Below are the code and all the weights of a small trained network. Each question names an input and a target symbol and asks about switching units off, where a switched-off unit gives its printed mean instead of its output.

import numpy as np


def w(rows, s, z=0):
    codes = np.array(rows[::2]) - 128.0
    scale = np.full(codes.shape[1], s)
    scale[-1] = z or s
    return codes * scale


def norm(h):
    return h / np.sqrt((h * h).mean(-1, keepdims=True) + 1e-5)


def f(y):
    return y / 2 * (1 + np.tanh(0.7978845608 * (y + 0.044715 * y**3)))


def softmax(a):
    e = np.exp(a - a.max(-1, keepdims=True))
    return e / e.sum(-1, keepdims=True)


def log_softmax(a):
    a = a - a.max(-1, keepdims=True)
    return a - np.log(np.exp(a).sum(-1, keepdims=True))


def net(x, mask):
    ids = ['αβγδεζθλμξπστφψω'.index(c) for c in x.split()]
    T = len(ids)
    res = E[ids] + P[:T]
    u = 0
    for l in range(2):
        q, k, v = (norm(res) @ M[l].T for M in (Q, K, V))
        z = softmax(np.where(np.tri(T) > 0, q @ k.T / 2**0.5, -1e9)) @ v
        res = res + np.where(mask[u], z, O[l][:, -1]) @ O[l][:, :-1]
        u += 1
        y = f(norm(res) @ A[l][:, :-1].T + A[l][:, -1])
        res = res + np.where(mask[u : u + 4], y, B[l][:, -1]) @ B[l][:, :-1]
        u += 4
    return log_softmax(norm(res)[-1] @ U[:, :-1].T + U[:, -1])


Q, K, V, O, A, B = {}, {}, {}, {}, {}, {}
E = w([
[135,109,170,141,141],'α',
[131,110,170,135,135],'β',
[129,110,178,136,137],'γ',
[139,150,65,145,116],'δ',
[132,108,181,137,128],'ε',
[116,106,180,126,136],'ζ',
[121,141,75,136,147],'θ',
[137,129,65,139,189],'λ',
[173,126,82,137,140],'μ',
[106,140,76,97,151],'ξ',
[117,84,229,75,132],'π',
[134,132,73,61,152],'σ',
[158,88,238,85,86],'τ',
[184,126,83,83,130],'φ',
[116,164,138,98,9],'ψ',
[172,47,211,120,255],'ω',
],0.0088)
P = w([
[116,110,115,134,145],'0',
[124,141,124,116,157],'1',
[129,190,142,153,156],'2',
[131,100,117,94,149],'3',
[105,61,99,129,142],'4',
[126,141,140,96,156],'5',
[137,249,176,145,168],'6',
[138,102,94,93,157],'7',
[98,2,91,134,111],'8',
[117,141,154,98,139],'9',
[128,225,202,120,167],'10',
[155,117,40,105,155],'11',
],0.009)
Q[0] = w([
[120,246,178,188,130],'0.h0',
[181,219,159,75,187],'0.h0',
],0.011)
K[0] = w([
[104,16,85,212,100],'0.h0',
[111,1,85,68,68],'0.h0',
],0.0098)
V[0] = w([
[2,155,127,100,135],'0.h0',
[96,115,125,246,144],'0.h0',
],0.0093)
O[0] = w([
[39,145,135,132,143,66],'0.h0',
[136,125,132,246,123,1],'0.h0',
],0.013,0.00094)
A[0] = w([
[114,91,142,169,203,253],'0.n0',
[126,71,99,49,173,166],'0.n1',
[254,107,125,141,183,180],'0.n2',
[152,58,216,117,204,142],'0.n3',
],0.0039,0.0025)
B[0] = w([
[136,198,37,111,66,244],'0.n0',
[94,213,58,202,123,252],'0.n1',
[182,137,78,71,100,240],'0.n2',
[135,123,137,253,70,199],'0.n3',
],0.0044,0.0023)
Q[1] = w([
[105,9,86,89,104],'1.h0',
[99,28,87,168,88],'1.h0',
],0.014)
K[1] = w([
[174,242,216,110,161],'1.h0',
[144,248,135,159,153],'1.h0',
],0.011)
V[1] = w([
[131,109,36,134,203],'1.h0',
[147,69,174,133,250],'1.h0',
],0.011)
O[1] = w([
[93,39,60,116,105,255],'1.h0',
[129,32,151,135,252,122],'1.h0',
],0.014,0.0029)
A[1] = w([
[142,148,66,163,147,252],'1.n0',
[134,163,115,245,160,128],'1.n1',
[70,111,127,147,133,97],'1.n2',
[76,79,104,121,94,138],'1.n3',
],0.011,0.004)
B[1] = w([
[183,147,254,226,123,253],'1.n0',
[11,5,197,22,8,168],'1.n1',
[67,246,69,144,190,140],'1.n2',
[190,244,152,121,231,217],'1.n3',
],0.0058,0.0056)
U = w([
[126,82,163,160,97,125],'α',
[128,108,158,145,101,136],'β',
[124,100,167,136,99,146],'γ',
[134,158,90,193,39,4],'δ',
[131,117,171,144,82,119],'ε',
[70,126,172,142,122,69],'ζ',
[77,177,107,237,129,143],'θ',
[124,77,56,200,172,94],'λ',
[247,95,94,176,92,237],'μ',
[75,193,82,125,178,217],'ξ',
[133,135,197,99,213,148],'π',
[93,141,86,48,151,102],'σ',
[186,184,203,78,140,129],'τ',
[196,106,90,22,103,155],'φ',
[133,235,137,74,34,83],'ψ',
[153,35,129,112,228,22],'ω',
],0.012,0.0018)

Each question gives the input, a string of symbols that net reads in full, and the target symbol t.
The units are the heads (2 rows each of Q, K, V and O) and the neurons (one row each of A and B). Each row of codes is followed by its name. A weight is (code - 128) times the scale printed after its matrix; where a second scale follows, it is the last column's (O, A, B and U).
mask holds one flag per unit, layer by layer, with each layer's heads first. A switched-off unit (its flag False) gives its mean, the last column of its rows in O or B, instead of its output. The means were averaged over made-up inputs and are rounded, as every weight is.
A unit's drop is (log p(t) with every unit on - log p(t) with that unit switched off) / (log p(t) with every unit on - log p(t) with every unit switched off).
The circuit of an input: a set's keep is (log p(t) with only the set's units on - log p(t) with every unit switched off) / (log p(t) with every unit on - log p(t) with every unit switched off). Starting from all 10 units, units are removed one at a time, each time the one whose removal leaves the highest keep (on an exact tie, the one counted first), for as long as the keep stays at least 0.8.
circuit, biggest first: the units of the circuit, biggest drop first
unit that matters most: the unit with the biggest drop
k most important neurons: the k neurons with the biggest drops, biggest first
top k neurons in layer l: the k neurons of layer l with the biggest drops, biggest first
drop of u: that unit's drop, to one decimal
input λ δ μ, target λ: 2 most important neurons -> (0.n1; 0.n3)
input γ π τ φ β ξ μ δ μ α ξ θ, target ξ: unit that matters most -> 0.h0
input μ μ μ τ ω γ φ φ φ ζ ζ, target φ: circuit, biggest first -> (0.h0; 1.n0; 1.h0)
input λ φ π μ γ λ, target μ: 2 most important neurons -> (0.n1; 1.n0)
input ψ σ μ μ θ τ λ, target θ: circuit, biggest first -> (1.h0; 0.h0; 1.n0)
input ζ σ ξ λ φ α θ, target φ: circuit, biggest first -> (0.h0; 1.h0)
input σ θ ε α δ σ ξ π μ, target ξ: circuit, biggest first -> (0.h0; 1.n3)
input π γ θ θ μ θ π, target μ: circuit, biggest first -> (0.h0; 1.h0)
input β σ τ φ ξ μ γ, target ξ: circuit, biggest first -> (1.h0; 0.h0; 1.n3)
input π θ λ ζ μ α, target μ: top 2 neurons in layer 0 -> (0.n0; 0.n3)
input δ σ ε μ ψ β φ π ψ, target φ: 3 most important neurons -> (1.n0; 0.n0; 0.n3)
input δ β λ γ ξ ε μ λ θ θ ω, target θ: top 2 neurons in layer 1 -> (1.n2; 1.n3)
input θ μ β, target θ: top 2 neurons in layer 1 -> (1.n2; 1.n3)
input τ ξ δ μ γ θ μ ε, target μ: top 2 neurons in layer 1 -> (1.n1; 1.n2)
input ε α μ α θ μ ε, target θ: 2 most important neurons -> (1.n2; 1.n3)
input μ ξ ε, target μ: circuit, biggest first -> (0.h0)
input θ φ δ ψ θ α α, target θ: 2 most important neurons -> (0.n0; 1.n3)
input λ θ δ, target λ: 2 most important neurons -> (0.n1; 0.n3)
input σ ω δ π α μ λ π φ γ, target φ: 2 most important neurons -> (1.n0; 1.n3)
input φ φ γ, target φ: circuit, biggest first -> (0.h0)
input φ μ ψ μ θ τ α, target θ: drop of 1.h0 -> 1.4
input α φ ψ ζ ψ σ ω λ λ, target ω: drop of 0.h0 -> 0.0
input μ π φ, target μ: drop of 1.n3 -> 0.1
input φ λ ψ θ, target ψ: drop of 1.h0 -> 0.7
